Stage of each row:
[  23 -129    7 -251  148   80   32   63 -180  -62 -259  163 -162  116
 -165 -182   75  -18  145   10 -164   10 -220   -7   14   -3  118   40
  -61   61   31   -4   58  101 -154   36  -95 -231  116  360   22 -121]	8
[ -99 -137  -29  -73 -321   31  -88  108   35   24  242   62   24   -5
  149  -99   10   52 -167 -192 -180  108   83 -110  -33  -46 -158  236
   20 -153  295  108  172   42  162  170   30   29 -134 -187  -25 -164]	4
[  42 -251   52  -50   21  141 -116   75  -42  -45  -82   31   18   84
 -114  -17   91  -81  -12  -22 -168  131  -16  153   28  -43  252   46
  -93   37   20  -81  137  108  -72  144  -88  -97  -10   94  109 -155]	6
[ -58  -35   20 -178  299  -32   94  -91   89  -28 -312   -9 -305  106
  -38   68  -51 -103   83  208   25   18  -66   44 -108  189  173  -89
 -166  171 -209  -99 -173   61  -33 -194 -210 -113   95   47   90 -102]	24
[-134 -118  -68 -325   14  -46   57   -9  -54   52 -254  -44 -179    1
   -2 -209  -71  123  -43    9   17 -116    1 -160   76  -79 -325   91
  238  -14 -143  -15 -228 -115   36  -50  -81 -139   26   -7 -136 -327]	17
[ 247  -76   83  107 -103   82  -76   96   32   36    8  -18 -212   55
   13 -188    1   39  -93  -12  -42  -44  -49  -25  -24   84  253  -92
  -97  121  124  -35  129  -40   82  165  118   -4  -28 -213  -27  187]	35
[ 131  134  -23  -77   10   13  -68  -69  -50   20  134  129  -57   -7
   29  -92  -89  -26   98   55  -26 -174  -84  -85 -207  155  -35  -49
 -122  124  168  -30   25  -81  -68  -62   82  -74   23  -90   -3  131]	32
[ 154  -89   83 -113  293   43   38  -59  -65  -83 -346   10 -363  156
 -100  -15   21  -66  113  186  -18  -20 -167  103    0  164  457 -123
 -229  219 -121 -103  -93  207 -147  -77 -166 -161  100  190  178   26]	16
[ 132  -55   50  -45    9   60 -182 -133  149   70   61  -24  -41   43
   46   48  -56 -103   19   30  -70    1  100  193 -126  124  256  -34
 -323   71   74   -5   18  162  -24   35  -53   13  -36 -182  185  -71]	7
[  67    0   80  108   72   69   52   22   30  -42  -18  -93  -30   -3
  -55 -179  -62  143  -39  101  172 -241 -156  -81   -5    1   49 -210
  189   95 -154  -88 -108 -160   38 -123   13  -34  -23  -38 -123  114]	29
[ -44  -85  -31   45 -191   -1   20   46   -1  -30  106  -87  -47 -100
  192 -119  -67  167 -145   68   88  -55   38 -101  106  -65    8   23
  158  -62   68  -45    7    6  158  -22  -57   13 -185 -302  -75  -87]	17
[ 318  -21   36  -89 -117   64 -256  -74 -190   14  175   82 -104   88
   26  -71  -22  -20  -12 -102 -142 -166   -9  -27 -117  123   96  102
 -191  129  302   -6    2  110 -171  145  135  -50   -3  -37  228  115]	10
[ 235  -25  -31 -165   87  -39  -97 -123  -87   25 -154   78 -358   60
   94   29  -43 -112  126  146 -102   -8   23   85  -85  191  340   19
 -396  198  150  -86   -5  230 -133   24  -85 -143   31 -147  249   18]	16
[ 157   -6  -10  133   73  -21  -23 -134  158  -37  -21  -61 -229  -69
  229  161  -67 -102   80  323   61  104  101  234  -21  158  643 -166
 -425  147   39 -160  138  270   37  -86 -193  -38 -143 -445  174   79]	18
[  69   46   40  -20  135   41  -77 -131   43  -53   73  -45  -26   53
  -41   88  -70  -75   -3   80   51 -138   -6  -12 -170  138    6  -91
  -14  177 -119 -136 -118 -130  -92 -137   18  -43   10  -60   31   66]	27
[-149  -91   21  -37   59   43   73   68  -21 -116  -23  -30  -48   53
  -37   -8   -4   25 -107   53   33   -1  -87 -131  -26   25  -85   13
  212   44 -127 -106  -72 -127   42 -113  -77  -44  -24   53  -72  -73]	26
[ 107  167   39 -130  114   27    1 -201  103  -62   80   10 -170   78
   -1  -69  -51   -6   84  -22   -4 -167  -97  -82 -132  129   11  -97
  -94  101  -45   67   -8  -37  -91 -124   91 -118   29   61 -128  120]	9
[-165 -174   -8 -365  -30   33  -26   79  -90   65 -142  127  -62  110
  -91 -195    0   31  -23 -140 -182    1  -79  -93  -53   -1 -280  214
   52  -85   96  116 -108   52    4   57  -91  -76   86  250   49 -354]	6
[ -58   15  -15  -39  -70  120  -70   24  -64  -69  243   55  247  -53
  -79 -100  -30   17  -42  -44  -19 -107  -53 -119  -83  -43 -262   -3
  260    7   22  -83   95 -281  -28  -27  119  -54  -49   12 -216  -39]	34
[-286  -47  -49 -218  117    3  179   61  224   -1 -208   34 -166   27
  -37  -95  -12  -66   -1   62  -59  188  -33  -89  -63   36 -152  -20
   64  -15 -192   -2  100 -205  172  -89  -99 -107   43  -31 -321 -230]	34
[ -74  -24   14   81   71   32  118   35  134  -72  -43  -87  -74  -33
   20  -73  -35   66  -45  139  123  -33  -69  -65    9  -15   67 -157
  144   52 -188 -109   23 -164  114 -131  -61  -59  -68 -153 -204   21]	28
[  30   14  -10 -142    4  -13  -53  -22 -135  -26   61   87 -130   74
   22  -17  -62  -16  -26    7  -45 -124  -66 -160 -168  156 -136   94
   -7  113  125  -50 -128  -41  -65  -66   11  -49   33   11  111   19]	26
[  73  -81   57   55  -85   54  -71  -19  -39  -42   99 -111  -24   -9
   73  -71  -63  120 -136   46   95 -150   -7  -33   46   14   92  -28
  105   32   16  -65 -111   40   36  -33  -23   37 -114 -140   64  -13]	16
[  31  -32   52 -233   56   12  -36  -33  -16   30  -75  126 -254  159
    7  -70  -29  -54   37  -16 -139    1 -110  -10 -158  225  122   83
 -289   48  180  114  -68  238  -28  -17  -94  -22   82  148  212  -70]	9
[ -98    9 -113 -215    9  -56   57  -87  -19    3  -75    9  -87 -100
  110 -100 -100   68   66  126   47  -90   23  -80   24  -36 -145   20
   80   -7  -37  -51  -66  -38   13 -127 -102 -142  -56 -150 -120 -215]	17
[  86   37   26   37  168   63   90   44  -30  -65 -103  114 -116    4
  -54 -129  -12   -9  163  211   27  -58 -231   30  -73  103  325 -202
 -136  133   21  -90  125   22  -35 -107  -81 -130   34   52  -34  143]	32
[ 146 -103   25   93  -96   83  -93   13  -50  -63   99  -46  -32  -26
   77  -55    1   45  -59   63    0  -26    4   47   67  -20  277  -34
  -33   49   92  -98  115   79   -7   63  -13  -38 -128 -183   44   36]	13
[  75  -75   53  -64   42  100 -134  -93   70  -23   53  -38   21   58
  -54   10   -4  -63  -11  -22  -62  -21   32   96  -60   29  108  -25
  -78   66  -47  -43   23   10  -73   22    3  -54  -22  -13   29  -76]	8
[ 111    4   71  136 -153   85 -105  -51  127  -38  309  -12   72  -12
  100  -25  -14   38  -54  -76  -42  -62   13   38  -71   17  171  -35
 -100  -17  170   51  161   86   46   54   70   19 -137 -173    4  100]	2
[ -80  -81  -74 -117    2    2   36   48 -214  -85  -39   84   -7  -56
   35  -66  -31   60   33  132    6  -62  -86  -90   29  -33  -44   67
  133   24   62 -129  -33   12  -50  -90 -131 -133  -48   18   23 -142]	22
[-155  -16 -124 -103 -116  -18   18   17 -155 -152  206  123   10  -72
  172   87  -18  -31  -27   76  -82  100   18 -142  -36   26  -88  188
   61  -25  201 -101  141   23   -2  -78  -87  -90 -136 -115  -10 -109]	20
[ 159  -46  101   84  240  126 -126  -76    6 -114   14    5  -26  123
 -131  205   16 -217   44  157  -33   22  -51  171 -186  210  392 -143
 -224  265  -93 -227   25   13 -172  -73  -56  -49   40   42  206  141]	29
[-236    7   18  -71    7   64   27   26  -22 -181  246   25   86   88
  -43   93   -5  -39 -169  -70  -25   10  -75 -245 -165   95 -334  115
  285   16  -55  -63  -42 -240   16 -158   29   11  -29  137 -118  -34]	28
[-148 -181   95  -66  196  149   80   54  101 -156 -159  -19  -27  138
 -193   -8  112  -65  -14    0  -85  164 -139   75   39  -34  186  -56
   63   13 -241  -39  105    7  -21  -36 -132 -121   29  304 -112 -150]	6
[-169 -141  -42  -70 -174   54   -4   94   74  -26  120   51   62  -33
   86  -77   26   18  -77  -72 -134  162   37  -27   18  -90  -50  133
   37 -140  129   44  217   24  132   79  -65  -38 -120 -112 -112 -216]	5
[ -73  -78   70  130 -206  168 -139   27   23 -166  489   -7  319    9
   15   72   49    0 -186 -172  -95   38   15  -38  -59  -50  -49  101
  163  -91  138   -6  204  -42   18   49   88   59 -177    6  -48   -8]	4
[-132   70   48 -339  257   12   62 -200  -22  -76 -128  -81  -87  123
 -168  -74  -98   68  -11  -19  110 -310 -132 -201  -86   75 -426  -26
  321   94 -349   -3 -434 -205 -136 -286   -7 -118  122  348 -136 -176]	18
[ -23  146  -22 -110   48   28    8 -103  122   10  111   32    9  -34
   -8 -102  -98  -10   51   30   30 -140  -36 -102 -162   78 -195 -103
   50   62  -53   -8   24 -238   16 -122   92  -72    8  -97 -243   13]	34
[  83  -41  -18 -166  -54   45  -28   31 -218  -67    8  103 -119   46
  -16 -193   13   79   20  -53  -93 -114 -139 -154   16  -12  -59   91
   76   34  148    2   31    5 -101   43   45 -152    3  131  -31   -9]	12
[ -62  -60   18  -46 -109   19  -35   -6  -53  -57  145  -42  -30    8
  109  -23  -70   82 -153   15   39  -76    0 -110  -18   61  -64   85
  111  -16   81  -23 -114   45   66  -72  -56   52 -103  -93   68  -94]	17
[  -5  -20  -28 -183   96  -58   37  -29  -18  -17 -144   62 -333   95
   51   16  -38  -70   16   81  -65   18  -32 -103 -127  177   21   62
 -134  137   22  -56  -80   20  -12  -69  -81 -105   53  -55   77  -25]	25
[ -80 -154  -21 -182  -50   59   28   88  -41   32 -136   41   16  -17
  -70 -291   11  134   24  -63  -66  -70  -92  -51   92 -174 -140   40
  170  -90  -12   47   24  -39   27   66  -48 -148   -4   98 -154 -251]	5
[  58  -26   56  213    9   47  -49  -68   72 -123  193  -92   -9  -30
  148  184  -55  -38  -80  208  104   11   40  102  -54  134  395 -108
 -125  103   19 -167   32  129   39 -130 -120   64 -167 -274  162  102]	22
[ 178  -21  -29 -267   72  -17 -157 -113 -290    9  -69   98 -159   81
  -42  -23  -67  -36   70   25  -77 -233  -38  -85 -130  131 -110  115
  -55  196  110 -114 -239   24 -248  -19   12 -151   91   88  236  -43]	22
[   0 -129   52  164   36   66    2   36   22 -100   16 -104   -2  -23
   46   58  -25   24  -91  190  107    2  -18   71   34   21  296 -108
   39   78  -84 -185  -12   42   55  -90 -145   13 -120 -168   80   -2]	24
[ -27 -152   64  -80 -131   85 -105   56   22   -8  117   15  -20  101
    2  -63   23    6 -144 -153 -141   49    2  -37  -55   32  -27  138
  -11  -46  133   69   34   62   55  108    5   29  -44   21   67 -118]	6
[ -26   93   -3 -293   96    6  -16 -162   71   27   -2   83  -82   66
  -38 -109  -69  -15  115  -60  -73 -143  -71  -62 -162   92 -185   15
  -82   21    1  115  -84   -5  -80 -101    9 -120   75  141  -66 -119]	6
[  93  -62   -7 -374  145   -4  -84   47 -281   75 -247  270 -273  192
 -148 -118  -22 -117  133    7 -212  -82 -179  -88 -243  249  -73  146
 -230  187  216  -17 -164   75 -187   29  -53 -138  234  290  289  -72]	31

Stage of each row:
[ -25  -60   -5 -101  -69   -5  -81  -59  -70  -52   27   85   54 -180
  -28  -14  -50  121  -15  -31  -72  153  -43   92   75   82  103   56
  134 -106   65 -185   20  -55   -7   53    7  -59  -39   53  -64 -147]	16
[  62  -75    6  -80  -99  125   -8  258  361    7   18  100    1  300
 -124   73 -157  -11  198 -211 -241  -57   48   26    1 -203   55   24
    1 -183 -238 -108  225  368  287    1    7  -67  374 -171  140  250]	22
[-143  -78  118   -9  -47  108  -48  -19  -39  -46  -58  -85   19   27
   19 -178   13   42 -132   74   54  -24   27  116    3   51  104  -96
  -78   96   -6  -54 -128   69  -22  141  -30   71  -78   73   18 -256]	23
[  52   30  -78  116  138   49  132  -93   51    8 -188   14  120  155
  -27 -167   -2  -73  -99  132  213   63  203   27    7   53   36 -151
  -48    1    0   36  -17  126 -122   58  -64  -37 -199   49  108 -160]	12
[ 108   28  169  -25   -4  -10  158 -106  -25  114  -42  -98  101  128
  -12 -170   10  111  -89   90  120  -61 -126   73   41  -49   98 -218
  -43    8   67  -93  -36  142  -32  140   -6   61 -192  143  -16   46]	24
[-392 -184   31   70   35  -13 -189  196  -71  -29   11 -129   67  -40
   62  -62  153 -116  -22  -49   29  -46  -33  126  -40  194 -140   49
  -67  146   57   96 -205  -13   89  128   39   17   -4 -103  -98 -123]	20
[ -65  -92  103   78   19  -12   32   38  -11  105  -22  -98   94  119
   22  -74   47   14   25   15  108 -104  -50   22  -60   -6  -50 -188
  -92   78   54   61 -121   71  -20  103    2   28  -51   23  -13   10]	21
[-265  -51   71   -4   84  -26  -51   -1  -82  -67  -89 -155  -29   47
  -42  -61   18  -59  -58  -48   77  -33  138  204    3   77    9    5
   35   49   40   44  -62  140   -6  195   48   21 -149  -12  -90 -224]	3
[ 222  -28  -37  -23   58  103  -56   -4   55  145 -145  154  -13   52
   25 -209  -78   64 -205   62  139   81  195   26  -32  130  -98 -101
 -130  -93  141  -77   80 -351 -149  -97   89   25   15  173  209   73]	9
[ 178    4  148  -91   78  145  -19  292  525  121 -134   67 -222  492
 -217  -14 -157 -198  126 -319 -147  -57  229  194  -83  -96  134   57
  -50 -224 -194 -124  328  469  247  101   -1   16  262  -87  141  350]	15
[ -22   76   55   34  193  -80  101  -21   14   80 -150 -161   65  134
  -48 -103   35 -121  -70   45  183   -4   42  155   65   38  -48  -33
   -8  -49   80   -1  -59  217   16  128   45   19 -235   -1  -25  -20]	8
[ -66   46  130  -21   65  -19   56  -67   49  -48 -168 -194    9   92
   51   -9   -5  -52  -32   38   30  -69   10   99   59  -84   75  -97
  128  -13   89   50 -128  219 -102  160  -48   88 -138  -17   60 -194]	3
[  60  -13  328  -94  -91   11   95 -206  -11  118  -61 -109  -37  -57
   48   94   17   87   12   84  -50  -62 -211  103   20  -57  111 -202
  117  -36   60  -38  -85   82   -9  184 -145   98 -150  103  -59 -143]	27
[-154  -49  -84  -54  -67   25   71 -135  -59 -211  -79   20  141 -100
   24   35    4   88  -48  102  -76   86   49   52  130   -5   85  -51
  232  -24  -41   23   44   72  -34   64  -88  -75 -104  -35   16 -310]	17
[  82 -104  -30  -13   36  155 -101  195  318    0  -63  275 -118  194
 -163  -34 -131 -101   77 -248 -113   90  271  129  -62   89  119   92
  -13 -132 -157 -129  260  187  124    8  -68 -115  214  -63   96   97]	9
[ -28 -169   13  -97 -132   95 -127   76  -25   33    4  113   45  -64
  162 -100   63  142 -182   21  -85  -23  -53   12   -9  150 -154  -83
  -15   16  121   21   52 -437  -13  -43   49   35  127   77  115  141]	24
[ 173  -37  140  -79  -64 -126   20   88   80  216  120   50  102  -23
  -72  111  -76  138  216 -142 -112   -8 -310   22   47 -109  -10  -53
   66 -168   87 -207   37  100  129   -6   63  -41  117  -16  -80  303]	21
[  38  -48  -90   15   40  -42  -65  131   33  110  -25  -32  118  125
  121  -48    0    1   -4  -47   51  -56    0  -79  -44   -8 -237  -56
  -46  -84  177   76  -54 -195  -50  -15  152   12  111  -27  131  261]	2
[ -76    4    8   61  136  -66  156 -100   -2   -1 -159  -21  109   54
  -29  -20   90  -73  -52   72  115   27   68  121   58  101   -3 -129
  120   27   37  102   47  140  -53  110  -86  -50 -269   -5  -40 -107]	14
[ -21 -124  140 -129   32  128 -356  335  224  106   84   43 -319  228
 -183  -97 -145 -153   84 -459 -116   34  199  265 -165  139   79  333
 -164 -213  -67 -275  119  173  295  193  139   -7  276  -16  -88  252]	8
[ -66   -8  123   54   84  -71  180  -68   52   47 -169  -81  102   61
  -29   55   56  -23   26   94   64  -66  -25  101   62  -37   -5 -235
  112   59   26  118   -2  197  -56   70  -91   13 -176  -28    3 -129]	18
[  65   33  155  -79   24  -32   45 -147  -19   50 -135   40  -30 -109
 -134  -10 -154  143  -28   39   38   66   58  183   96  -40  142 -134
   97  -54   78 -173   49   59 -138   12   17   29 -123  114   13 -281]	3
[  -1 -103  -75  113   88   10  -78   83   10  118  -38   10   73   95
   92  -53   39  -84   13  -28  132  -14   87  -56 -111  106 -208  -49
 -106  -29  113  109 -116 -159  -45   24   34  -39   30  -16   65  104]	8
[ -49  -70   72  -74    7  -81 -131  -38 -119   84   79   15  -37 -168
  -58   94  -49   33   95 -139  -26   98  -50  138   -2  108  -33  132
   83 -159   98 -149  -39  -44   90  115   55  -74  -44   14 -187  -47]	9
[  86   58   16 -126  -52    4    5 -122  -15  -87  -61    9   58  -70
  -10  -75 -139  155  -65   25  -40  100  -10   66  128  -82  189  -22
  155 -131   99 -209   -9   62 -125   56   26   17  -64   81   70 -187]	2
[-158  -21  -84  -57 -133    7  211 -200  -45 -157  -64   -1  246 -121
   34  218   14  100   49  218 -150   36  -87   -6  197 -136  -45 -121
  265  -73 -169   95   70  159  137   16 -126 -109  -61 -146   29 -288]	27
[  -7   33   45  -40  -12  -55  114 -158    8   18  -95  -87   83  -48
  -27  211  -80   32  139   83  -41   22  -26   22   80 -161  -25  -92
  177 -159  -20   16  -28  168   27   57  -40  -33  -57  -70   12 -215]	15
[-115 -148  -73  -38 -140  -66   10  -11 -108   19  152  191  206 -226
  -73  171  -26  179  155  -25 -143   93 -164   27   92   30  -94  -11
  117  -75  -75  -95  110  -42  197  -48   11 -188   81  -92 -137  -14]	25
[ 267    2  173 -314 -172   80  102 -117  127  164 -189  103  -43  -63
  163  126  -23  232 -225  172 -230  -64 -123   54  138  -61 -231 -226
  195 -208  126   44  326 -517   13 -159   43  131  128  120  284  269]	27
[  40  -66 -102  -82  -28   87 -224  166   97  -25   63  161  -14  -32
 -114  -92 -174   20   43 -178  -85  186  102   90   25   64   77  237
  -44 -209  -34 -313   44   46  132  -15  105  -94  207  -26   30   -7]	7
[-197 -131  154  -73   27  -57 -156  424  278  157   60  -12  -84  145
 -192  197  -33 -164  271 -341 -237  -91  -83  242  -11  -11 -157  174
  -19 -122 -136  -77  155  326  455   42  122  -38  326 -268 -105  317]	21
[  18  -66  -20  -76  -99  -30   45  -67  -81  -13   38  185  168 -200
 -119  -29  -95  254   -4   51  -50  136  -84   87  150   11   89  -86
   95  -46   -4 -224  123  -27    8  -78   28 -101  -22   60  -42 -133]	21
[ -10 -124  -79  -17  -80   -2  -53  220  206   -8   74  165  138   25
  -40  130  -49   15  219 -165 -218   41 -109  -27   43  -56  -20   45
  109 -124  -75  -78  101  150  175  -60  -21 -128  273 -185   42  179]	19
[-202 -121   71   27  -12  -13 -120  160  -13   50   21 -152  100   14
  146  -44  135  -67  -13   -9   -6  -93 -175   27  -22   79 -158  -13
  -55   65  108   76 -228  -42   82  104   31   61   41  -78   -9   55]	23
[-149   24  -51  -89    7   19  -29  -75  -56 -173 -106  -71   61 -111
  -23  -27  -73   27  -87   80  -26  113   84  141  167  -12   60   92
  142  -96   -3 -105  -50  121   15   57   28  -18  -83  -42   31 -360]	6
[ 150    6   26 -260  -87   82  -51  -28  116   73 -178  -19  -86   24
  179  122  -66   79 -151   58 -175  -37   65    6   51  -68 -279  -30
  152 -285  134   87  183 -439   13  -82  126  103  188   28  285  195]	14
[ 203    4  -29 -109  -82  -48    8   62   50   80   92  134  173  -58
 -103  -75 -140  208   60  -47  -72  132 -187   18  131  -76   89    7
   34 -192   51 -341   89   53   72  -76  116  -68   94   47   12  167]	20
[  19    0   -7 -125  -37   48 -147  -47  -34  -80  -28   59    0 -199
  -29  -83 -127   86  -77    2  -51  193   15  121  121   59  131  146
   85 -157   75 -283  -67  -31  -21   17   37  -15   -6   54   28 -267]	7
[ 150  -46   79 -196  -95  -36  124  -15   57  186  -91  109   83  -25
  121  114   54  187 -136   93 -148  -92 -164   37  114    1 -327 -208
  147 -126  131  104  305 -433   75 -147   87   34   89   37  153  409]	25
[ 155   60  190  -65   39  -24  107 -185    7   58 -136  -40  -27    0
  -51  -38 -102  109  -37   44   67   13    0  122   70  -76  172 -166
  115  -71  116 -120  -13  122 -163   92  -51   52 -182  139   21 -173]	5
[ -31 -106 -118  -13  -33  -75  -22  -60 -104    9   95  173  132 -160
  -60  108  -31   94  125  -85  -43  154  -14   21   22  102  -39   45
  138 -134   21  -82   93  -73   58   23    7 -191  -27  -22 -140  -10]	14
[-245 -104  219  -47  -18  -19   58 -112  -90    1  -82  -11   -8 -138
  -46   53  114   29  -81   61  -33  -22  -61  264   70  160   25 -129
  126  120  -18   47   58   47   70  145 -114    8 -214   23 -157 -248]	26
[-112  -23  250  -67  -25  -26   57  -82  -42   63  -50 -169    7   -7
   22   13   70   18  -37   51  -10  -85 -163  165   48    4   28 -111
   62   23   41   -5  -88  140   74  192  -50   79 -160   28  -94 -103]	25
[ -65  -48 -195 -116  -56   54 -196  207   61 -133   31  212  161 -200
 -122 -200 -103   90 -105  -26 -116  290  -10  141  207  141  100  239
   13 -122  -20 -394   84  -15  123 -138  143  -86  143  -40   61 -112]	18
[-275 -165   28   66  -33   64 -175  171   16    6  -18  -69   94  -65
  152  -24  134 -110  -26   45  -34  -46 -102   26  -27  137 -170   -1
  -81  109   37   97 -250  -93   85   47  -27   45   97 -121   49 -122]	25
[-234  -32 -166   73  110   13 -151  167   29  -97  -65 -177  153   65
  174 -116  151 -255  -75   21   59   53    1   -2   15  151 -153  182
  -18  -34   88   87 -271   49   69  132   31    5  -33 -158   59  -46]	13
[-231  -72   -7   35   66  -12 -102  177  -66   47  -11 -122  120   39
  -54 -213   46  -36  -99   26  135    3    6  149   29  116 -116   26
 -193   67   27  -77 -122   47  115   57  176   27  -34  -17  -42  -55]	21
[-204  -82    9   66   91   -4  -99   90  -18  -50  -59 -159   36   95
  103  -92   97 -134  -40  -55   81  -52   47   66  -46  103  -55   23
   -2   56  111  107 -200   69  -36  180   -4   26  -75  -52  -15  -70]	5
[ 121   33  197  -66    2   -8  137 -188  -21   59  -95 -102   -5   95
  -27  -79  -40  114  -54   40   82  -28  -16   97   13  -68  176 -205
   80  -47   91  -69    7  131 -126  178  -46   62 -218  172  -27  -82]	17
[-218 -150   33  -89   -6   92 -149  415  316  -17    5  129  -88  209
 -234    9  -61 -125   95 -302 -237  -18  133  280   20   62  -12  182
  -45  -67 -257 -119  313  331  419   19   82  -76  321 -214  -10  200]	22
[-211  -81  -42   53   20   40  -95  152   -3  -49  -47  -94  160   15
   56 -189   72  -48 -106   79   67    8  -28   58   50   87  -59   -4
 -104   90   37  -19 -187   36   31   35   57   36    0  -53   62 -132]	21
[  32  -45 -118  -32  -26   38  -89  114   44   47  -38  -56  140   68
  152  -79    5   14  -63   50    7    6  -24  -99    0  -13 -205   -9
  -51 -122  123   21  -90 -219   -2  -39  133   32  138  -19  181  152]	17
[ -31  -68    1  -54  122   61 -140  352  333    1 -106  246  -89  120
 -239 -129  -86 -129  -25 -255 -111  114  189  303   75  175   89  169
  -11  -64  -85 -224  296  220  171  -65   55  -64  176  -98   63  134]	5
[  -9   93    3  -46  -57  -73  307 -162   28  -32  -62 -232  281  117
  122  168   79    7   77  196  -73  -91 -262  -75  171 -255  -80 -151
  226 -138  -54  133  -54  325  153  135  -88  -13 -129 -142   36   35]	27
